Here is a tiny trained network, its code and every weight. The questions are about switching its units off for an input and a target symbol, where a switched-off unit gives its printed mean instead of its output.

import numpy as np


def w(rows, s, z=0):
    codes = np.array(rows[::2]) - 128.0
    scale = np.full(codes.shape[1], s)
    scale[-1] = z or s
    return codes * scale


def f(y):
    return np.maximum(y, 0)


def softmax(a):
    e = np.exp(a - a.max(-1, keepdims=True))
    return e / e.sum(-1, keepdims=True)


def log_softmax(a):
    a = a - a.max(-1, keepdims=True)
    return a - np.log(np.exp(a).sum(-1, keepdims=True))


def net(x, mask):
    ids = ['ΔΘΛΠΣαγμξφ'.index(c) for c in x.split()]
    T = len(ids)
    res = E[ids] + P[:T]
    u = 0
    for l in range(2):
        r = res
        for j in range(3):
            rows = slice(2 * j, 2 * j + 2)
            q, k, v = (r @ M[l][rows].T for M in (Q, K, V))
            z = softmax(np.where(np.tri(T) > 0, q @ k.T / 2**0.5, -1e9)) @ v
            o = O[l][rows]
            res = res + np.where(mask[u + j], z, o[:, -1]) @ o[:, :-1]
        u += 3
        y = f(res @ A[l][:, :-1].T + A[l][:, -1])
        res = res + np.where(mask[u : u + 4], y, B[l][:, -1]) @ B[l][:, :-1]
        u += 4
    return log_softmax(res[-1] @ U[:, :-1].T + U[:, -1])


Q, K, V, O, A, B = {}, {}, {}, {}, {}, {}
E = w([
[166,82,235,115],'Δ',
[163,71,46,10],'Θ',
[89,113,209,119],'Λ',
[127,139,221,52],'Π',
[56,195,220,99],'Σ',
[194,170,83,211],'α',
[48,102,77,170],'γ',
[48,56,133,25],'μ',
[150,73,173,48],'ξ',
[198,204,112,80],'φ',
],0.011)
P = w([
[96,77,252,125],'0',
[109,105,176,102],'1',
[104,121,129,69],'2',
[94,142,102,51],'3',
[85,153,85,41],'4',
[90,158,75,18],'5',
[79,149,108,34],'6',
],0.0031)
Q[0] = w([
[3,70,79,44],'0.h0',
[47,99,113,36],'0.h0',
[44,42,188,1],'0.h1',
[37,35,233,38],'0.h1',
[68,28,57,123],'0.h2',
[160,161,243,18],'0.h2',
],0.0072)
K[0] = w([
[89,99,27,202],'0.h0',
[89,99,47,161],'0.h0',
[84,49,91,1],'0.h1',
[39,42,116,11],'0.h1',
[48,37,177,60],'0.h2',
[190,176,26,59],'0.h2',
],0.0097)
V[0] = w([
[76,56,75,128],'0.h0',
[173,161,241,92],'0.h0',
[240,170,52,195],'0.h1',
[36,30,78,1],'0.h1',
[36,66,196,136],'0.h2',
[145,111,56,72],'0.h2',
],0.007)
O[0] = w([
[36,118,61,97,124],'0.h0',
[165,156,250,137,186],'0.h0',
[205,177,50,169,2],'0.h1',
[62,71,105,31,245],'0.h1',
[73,4,109,193,170],'0.h2',
[125,148,124,1,120],'0.h2',
],0.0056,0.0067)
A[0] = w([
[174,180,88,246,252],'0.n0',
[84,64,6,122,200],'0.n1',
[23,121,130,138,202],'0.n2',
[121,254,176,71,189],'0.n3',
],0.0073,0.003)
B[0] = w([
[236,43,70,202,160],'0.n0',
[104,206,47,69,196],'0.n1',
[3,151,112,125,254],'0.n2',
[50,249,96,68,212],'0.n3',
],0.006,0.0082)
Q[1] = w([
[146,65,70,131],'1.h0',
[103,248,123,64],'1.h0',
[150,108,123,26],'1.h1',
[62,117,193,120],'1.h1',
[92,214,105,164],'1.h2',
[1,157,131,104],'1.h2',
],0.0065)
K[1] = w([
[51,106,211,67],'1.h0',
[137,187,23,125],'1.h0',
[176,134,65,197],'1.h1',
[94,164,26,94],'1.h1',
[152,254,125,216],'1.h2',
[135,141,36,159],'1.h2',
],0.008)
V[1] = w([
[83,52,192,61],'1.h0',
[110,240,89,14],'1.h0',
[109,239,90,253],'1.h1',
[16,201,21,67],'1.h1',
[254,40,65,161],'1.h2',
[74,210,33,65],'1.h2',
],0.0057)
O[1] = w([
[154,85,159,57,172],'1.h0',
[238,179,94,99,175],'1.h0',
[147,151,164,238,92],'1.h1',
[115,99,3,170,246],'1.h1',
[169,58,49,79,46],'1.h2',
[120,196,66,155,186],'1.h2',
],0.0068,0.013)
A[1] = w([
[102,251,116,146,199],'1.n0',
[150,191,152,67,196],'1.n1',
[158,84,199,66,140],'1.n2',
[161,2,128,92,255],'1.n3',
],0.0076,0.0026)
B[1] = w([
[180,119,104,228,253],'1.n0',
[154,232,149,101,199],'1.n1',
[233,53,184,92,188],'1.n2',
[192,33,2,199,175],'1.n3',
],0.0074,0.012)
U = w([
[245,56,143,210,172],'Δ',
[211,166,68,27,106],'Θ',
[62,67,189,102,171],'Λ',
[155,172,222,21,52],'Π',
[12,185,250,213,58],'Σ',
[190,63,59,160,2],'α',
[90,79,77,244,226],'γ',
[3,123,106,61,182],'μ',
[191,59,96,53,28],'ξ',
[200,222,160,161,145],'φ',
],0.0054,0.0043)

Each question gives the input, a string of symbols that net reads in full, and the target symbol t.
The units are the heads (2 rows each of Q, K, V and O) and the neurons (one row each of A and B). Each row of codes is followed by its name. A weight is (code - 128) times the scale printed after its matrix; where a second scale follows, it is the last column's (O, A, B and U).
mask holds one flag per unit, layer by layer, with each layer's heads first. A switched-off unit (its flag False) gives its mean, the last column of its rows in O or B, instead of its output. The means were averaged over made-up inputs and are rounded, as every weight is.
A unit's drop is (log p(t) with every unit on - log p(t) with that unit switched off) / (log p(t) with every unit on - log p(t) with every unit switched off).
The circuit of an input: a set's keep is (log p(t) with only the set's units on - log p(t) with every unit switched off) / (log p(t) with every unit on - log p(t) with every unit switched off). Starting from the 12 units with the biggest drops (on a tie, the unit counted first), units are removed one at a time, each time the one whose removal leaves the highest keep (on an exact tie, the one counted first), for as long as the keep stays at least 0.8.
units of the circuit, in order: the units of the circuit, biggest drop first
unit that matters most: the unit with the biggest drop
k most important neurons: the k neurons with the biggest drops, biggest first
top k neurons in layer l: the k neurons of layer l with the biggest drops, biggest first
heads that matter: for each layer, one digit per head in row order, 1 if its drop is at least 0.15 and else 0, layers parted by /
input ξ φ μ Σ Σ α α, target φ: heads that matter -> 011 / 111
input Δ μ φ Δ Π, target φ: units of the circuit, in order -> [0.h2, 1.n0, 1.h2, 0.n3]
input γ Σ ξ γ Π Λ, target γ: unit that matters most -> 0.h0
input Π Σ ξ, target ξ: top 3 neurons in layer 1 -> [1.n3, 1.n0, 1.n2]
input Δ γ γ Π μ γ Δ, target γ: units of the circuit, in order -> [1.h1, 0.h0, 0.n1]
input ξ φ Λ Δ, target φ: 2 most important neurons -> [0.n3, 0.n0]
input Σ Δ μ Σ φ Δ Σ, target φ: units of the circuit, in order -> [0.h2, 1.h0]
input γ Σ Λ Σ μ Δ, target μ: units of the circuit, in order -> [0.h1, 1.n0]
input Θ Θ Π Δ, target Θ: units of the circuit, in order -> [0.h2, 1.h0, 1.h1, 0.h1]
input φ Σ Δ, target φ: heads that matter -> 011 / 100
input Λ α Δ, target Σ: units of the circuit, in order -> [1.h0, 0.h1, 1.h1, 0.n0]
input μ Δ ξ Θ Π, target Θ: heads that matter -> 001 / 110
input φ Σ Λ Σ α, target Δ: heads that matter -> 010 / 000
input Σ ξ Σ Σ ξ Δ Λ, target Λ: 2 most important neurons -> [0.n1, 0.n3]
input μ Σ Δ, target μ: units of the circuit, in order -> [0.h1, 1.h1, 1.n0]
input Δ Δ Δ φ γ Σ, target γ: units of the circuit, in order -> [0.h0, 1.h1, 0.n1]
input μ Σ φ Δ Σ α μ, target ξ: 3 most important neurons -> [0.n3, 0.n0, 1.n3]
input Π Θ Σ Λ, target Θ: unit that matters most -> 1.h0
input μ γ Π Π, target γ: units of the circuit, in order -> [0.n1, 0.h0, 1.h1]
input Π φ α, target Δ: units of the circuit, in order -> [0.n0, 0.h1]
